Each row is followed by one of two labels, saying whether the row has a hidden trait. Each part has a new trait and two new labels.
In the rows, 100 means zero.
[101  99  98 102 100  99 101  99  99  94  98 101  94  96  92  92 102  98
 104  98  99  89  92] -> T
[102  88  99 103 100  98 100  98 101 104  99 102  86 101  98  93 101 105
  93 101 102 104  93] -> K
[101 185 103 102 100  99 100 102 100  98 100  97  96 101  93  99 101  98
 104 100 105  89 100] -> T
[106  86 100 102  96  98 104 102 100  96 103  96  70 102 101 106 100  98
  98  97 102  89  88] -> T
[105  45 102  97 100  98 100 104 100  90 104  96  71  98 106 104  98 100
  96  99  95  99  96] -> K
[101  11 107 102  98 101 102  99  99  92 105 102  95  87 107 100 100  95
  94 100  96  93  92] -> K
[101 148 102  99 102  96 102 103 100 102 101 100 105 102  92 102 101 108
 103 100 102 110 100] -> T
[ 96  79 100 102 101 100 101  97 100  99 101 101  92 104  93 103 102 100
 100 102  99 102  99] -> K
[106 169 102 101 100  98 102 106 100  95  99  94 100 103 103  91 100 109
 108  97  97  96 103] -> T
[100 131 106 105 107 100 101 100 101  96 101  97  96  93 100 101  99  98
  94  97  97  83  93] -> T
[101  21  97 102  94 101 103  97  98  97 105  97  86  96 102  94 100  97
  92  99 100  84  91] -> K
[103 137 102 101 107  98 100  97 100  99 101  98 118 101  99  92 102  99
  99  97  98  90  95] -> T
[ 99  57  97  99  97 102 103 102 100 105  99 103  92  88  96  99  99  89
  94  98 100  88  97] -> K
[105  20  98 101 101  98 100  99 100  97 104  99 112  92 102  97 101  97
  98  97 102  99  94] -> K
[ 97 129 100 101  97 101  99  97 100 101  98 103 110  99 106  93 100 104
 102 102 100 100 103] -> K
[ 99 128 100 101 100  98  99 101 100  94 101  98 107 105 103  99  99  99
 108  99  96 103 104] -> T
[100  84 104  98 100  99  99 100  99  97 101  99  89  98 105  99  99 103
 103 100 102 105 100] -> K

New part:
[ 64  33  49  83  94  42  73  99   7  80 129  34 107  96  95  86 156  91
  85 151  99 141  76 125 184  47  87  87 110  72 124 104 107  85  89 159
 122 115  49 101 116 109  97 110 125  97 127 103  90 144  85  65  75] -> W
[113  87  91 101  93 138 166 121  89 105  57  64  96  95  77  72 115  98
 132  92 137 101  51  65 143  99 154 120 100 133  65 111 113  93  74  98
 129 110 114  81 102  77  69 122 101 121 123  96  85  72 111 118 103] -> G
[106  70  84  75  79  47 106 113  90  65 130  45  82  91  98  80 145  97
 112  77 111  98  50  90 148  53 136  82 116  86  98 108  89  76 146 131
 125 107  66  90 124  96  81  91 103  97  98  82  71 114  90 115  88] -> G
[ 84  74  87  98  83  48  57  92 161  57 162  82 161  66 114  74 101 127
 124 124 140 132  78  74   0  72 200  52  47  89  76 134 175  99 147  97
  99 106  83 118 124  94 104  50  67 109  52  87  77 120 105  45 121] -> W
[108  87 134  93  76  69 119  83 120 139 147 116 109 109 107  62  97 109
 100  92 115  93  74  96  71  68 103  71 101  67 108 136 105 108  82 135
  76 102  91  80  88 109 114  88  78 108  73 114  74  96 110  65 100] -> W
[ 90  67 142 116  90 113  82  67  95 167 122 114 156  97 102  70  87 128
 104 145 124 150 114  33  59  90 123  74  77 116  86 109 164 128  62 115
  79  92 120 112  73  92 101 111  75 107 105 133 118  92 118  23 122] -> W
[ 63  51  61 100  94  66  46 104  68  24 130  29 133  64 101  94 141 107
 115 146 133 160  64  77 131  81 186  68 101 107  68  94 122  87 131  98
 131 116  73 117 117  81  79  85 111  96  94  90  88 129 101  81 105] -> W
[103  76 142  90  89  80 114  78  70 154 124  94  86 125 100  79 113 100
  91 128  87 112 101  63 120  65  33  74 124  83 120  94 100 115  71 146
  83  98  97  97  79 103 104 128  88  91 122 119 112  98  99  59  97] -> G
[117 102  90  87  91 117 152 126  98  70  78  51  72  95  86  86 131  88
 122  67 121  86  48  74 162  92 145 108 123 123  73  94  76  78 114  95
 135 110  98  81 112  81  69 109 110 106 111  80  77  82 104 153  97] -> G
